Here is a tiny trained network, its code and every weight. The questions are about switching its units off for an input and a target symbol, where a switched-off unit gives its printed mean instead of its output.

import numpy as np


def w(rows, s, z=0):
    codes = np.array(rows[::2]) - 128.0
    scale = np.full(codes.shape[1], s)
    scale[-1] = z or s
    return codes * scale


def softmax(a):
    e = np.exp(a - a.max(-1, keepdims=True))
    return e / e.sum(-1, keepdims=True)


def log_softmax(a):
    a = a - a.max(-1, keepdims=True)
    return a - np.log(np.exp(a).sum(-1, keepdims=True))


def net(x, mask):
    ids = ['ΓΦΨαβδεημπτ'.index(c) for c in x.split()]
    T = len(ids)
    res = E[ids] + P[:T]
    u = 0
    for l in range(3):
        r = res
        for j in range(2):
            rows = slice(4 * j, 4 * j + 4)
            q, k, v = (r @ M[l][rows].T for M in (Q, K, V))
            z = softmax(np.where(np.tri(T) > 0, q @ k.T / 4**0.5, -1e9)) @ v
            o = O[l][rows]
            res = res + np.where(mask[u + j], z, o[:, -1]) @ o[:, :-1]
        u += 2
    return log_softmax(res[-1] @ U[:, :-1].T + U[:, -1])


Q, K, V, O = {}, {}, {}, {}
E = w([
[192,91,120],'Γ',
[158,81,129],'Φ',
[62,85,168],'Ψ',
[143,88,112],'α',
[149,80,136],'β',
[197,94,103],'δ',
[121,85,58],'ε',
[180,233,93],'η',
[105,83,81],'μ',
[80,162,182],'π',
[125,6,198],'τ',
],0.018)
P = w([
[128,193,114],'0',
[80,181,113],'1',
[167,148,77],'2',
[180,137,62],'3',
[177,124,49],'4',
[167,112,46],'5',
[123,96,59],'6',
[72,90,72],'7',
[1,69,68],'8',
],0.0082)
Q[0] = w([
[161,145,136],'L0H1',
[53,146,206],'L0H1',
[159,144,112],'L0H1',
[179,77,174],'L0H1',
[73,134,176],'L0H2',
[96,253,150],'L0H2',
[60,218,161],'L0H2',
[136,117,74],'L0H2',
],0.013)
K[0] = w([
[100,150,114],'L0H1',
[12,72,136],'L0H1',
[156,181,199],'L0H1',
[213,139,141],'L0H1',
[193,120,177],'L0H2',
[73,160,148],'L0H2',
[204,139,198],'L0H2',
[115,140,112],'L0H2',
],0.011)
V[0] = w([
[128,179,111],'L0H1',
[131,128,9],'L0H1',
[94,185,122],'L0H1',
[230,57,99],'L0H1',
[185,107,126],'L0H2',
[90,123,68],'L0H2',
[126,100,78],'L0H2',
[120,78,100],'L0H2',
],0.012)
O[0] = w([
[150,227,161,104],'L0H1',
[68,133,157,228],'L0H1',
[209,149,201,74],'L0H1',
[28,119,159,254],'L0H1',
[134,73,142,153],'L0H2',
[3,97,98,213],'L0H2',
[41,159,86,222],'L0H2',
[141,125,137,212],'L0H2',
],0.0056,0.0073)
Q[1] = w([
[120,75,83],'L1H1',
[89,162,135],'L1H1',
[38,67,116],'L1H1',
[200,170,113],'L1H1',
[178,139,156],'L1H2',
[1,82,147],'L1H2',
[118,100,207],'L1H2',
[120,99,180],'L1H2',
],0.0096)
K[1] = w([
[179,50,163],'L1H1',
[119,2,165],'L1H1',
[47,59,94],'L1H1',
[194,201,130],'L1H1',
[171,124,186],'L1H2',
[84,190,94],'L1H2',
[200,143,134],'L1H2',
[149,140,104],'L1H2',
],0.0082)
V[1] = w([
[97,63,199],'L1H1',
[160,100,255],'L1H1',
[202,168,152],'L1H1',
[90,167,118],'L1H1',
[185,149,141],'L1H2',
[149,225,196],'L1H2',
[72,151,155],'L1H2',
[54,102,204],'L1H2',
],0.01)
O[1] = w([
[253,61,101,199],'L1H1',
[200,135,97,83],'L1H1',
[114,55,116,7],'L1H1',
[87,90,137,136],'L1H1',
[89,106,138,52],'L1H2',
[76,101,168,25],'L1H2',
[176,154,90,160],'L1H2',
[116,111,122,162],'L1H2',
],0.0073,0.015)
Q[2] = w([
[144,135,214],'L2H1',
[139,134,70],'L2H1',
[139,251,93],'L2H1',
[117,204,82],'L2H1',
[134,159,44],'L2H2',
[195,102,161],'L2H2',
[137,202,150],'L2H2',
[172,106,100],'L2H2',
],0.012)
K[2] = w([
[153,127,164],'L2H1',
[167,123,90],'L2H1',
[187,212,162],'L2H1',
[70,252,161],'L2H1',
[127,217,128],'L2H2',
[118,146,151],'L2H2',
[130,157,173],'L2H2',
[139,131,86],'L2H2',
],0.014)
V[2] = w([
[174,240,133],'L2H1',
[174,209,130],'L2H1',
[99,149,61],'L2H1',
[48,3,56],'L2H1',
[175,107,112],'L2H2',
[170,186,39],'L2H2',
[69,103,193],'L2H2',
[120,115,1],'L2H2',
],0.0091)
O[2] = w([
[62,116,126,125],'L2H1',
[86,78,52,126],'L2H1',
[112,231,212,191],'L2H1',
[116,253,184,192],'L2H1',
[130,125,122,123],'L2H2',
[123,221,159,219],'L2H2',
[218,146,115,76],'L2H2',
[221,158,169,254],'L2H2',
],0.0053,0.011)
U = w([
[144,114,129,94],'Γ',
[137,105,90,90],'Φ',
[127,83,46,100],'Ψ',
[151,128,171,87],'α',
[168,107,213,136],'β',
[148,123,162,158],'δ',
[131,203,203,74],'ε',
[134,124,160,65],'η',
[110,168,148,170],'μ',
[116,100,136,254],'π',
[255,149,121,158],'τ',
],0.0097,0.0064)

Each question gives the input, a string of symbols that net reads in full, and the target symbol t.
The units are the heads (4 rows each of Q, K, V and O). Each row of codes is followed by its name. A weight is (code - 128) times the scale printed after its matrix; where a second scale follows, it is the last column's (O and U).
mask holds one flag per head, layer by layer. A switched-off head (its flag False) gives its mean, the last column of its rows in O, instead of its output. The means were averaged over made-up inputs and are rounded, as every weight is.
A unit's drop is (log p(t) with every unit on - log p(t) with that unit switched off) / (log p(t) with every unit on - log p(t) with every unit switched off).
The circuit of an input: a set's keep is (log p(t) with only the set's units on - log p(t) with every unit switched off) / (log p(t) with every unit on - log p(t) with every unit switched off). Starting from all 6 units, units are removed one at a time, each time the one whose removal leaves the highest keep (on an exact tie, the one counted first), for as long as the keep stays at least 0.8.
units of the circuit, in order: the units of the circuit, biggest drop first
most important unit: the unit with the biggest drop
heads that matter: for each layer, one digit per head in row order, 1 if its drop is at least 0.15 and else 0, layers parted by /
drop of u: that unit's drop, to one decimal
input δ ε τ ε τ δ π, target τ: heads that matter : 10 / 10 / 00
input Ψ δ Φ ε β, target ε: most important unit : L1H1
input Φ ε ε η, target μ: heads that matter : 00 / 10 / 10
input ε Γ ε Γ, target ε: units of the circuit, in order : [L1H1; L2H1]
input ε μ δ ε, target μ: units of the circuit, in order : [L1H1; L0H1]
input ε δ α, target ε: units of the circuit, in order : [L1H1; L2H1]
input ε π ε δ Γ τ α, target τ: units of the circuit, in order : [L1H1; L0H1]
input ε τ δ Ψ δ ε, target ε: units of the circuit, in order : [L0H1; L0H2; L2H1; L1H1]
input ε ε Ψ δ, target ε: units of the circuit, in order : [L2H1; L1H1]
input τ μ β ε Φ, target ε: units of the circuit, in order : [L0H2; L2H2; L2H1; L0H1]
input ε ε ε τ, target τ: units of the circuit, in order : [L1H1; L0H1; L2H1]
input δ τ Φ β π τ Ψ Φ, target τ: heads that matter : 01 / 10 / 10
input μ δ μ δ τ Ψ τ μ, target τ: units of the circuit, in order : [L1H1; L1H2]
input π τ ε ε Φ τ π, target τ: units of the circuit, in order : [L1H1]
input π α τ τ ε ε τ μ Γ, target τ: heads that matter : 10 / 11 / 00
input Γ δ ε β Γ τ π τ ε, target τ: units of the circuit, in order : [L1H1; L1H2]
input β ε Φ, target ε: heads that matter : 01 / 10 / 10
input μ β δ π ε ε Γ τ Φ, target τ: heads that matter : 00 / 10 / 00
input ε Ψ δ ε, target ε: heads that matter : 00 / 10 / 10
input ε τ α ε δ τ μ Ψ, target τ: most important unit : L1H1
input μ τ μ, target τ: drop of L0H2 : -0.1
input δ δ μ Γ ε, target μ: drop of L1H1 : 0.3
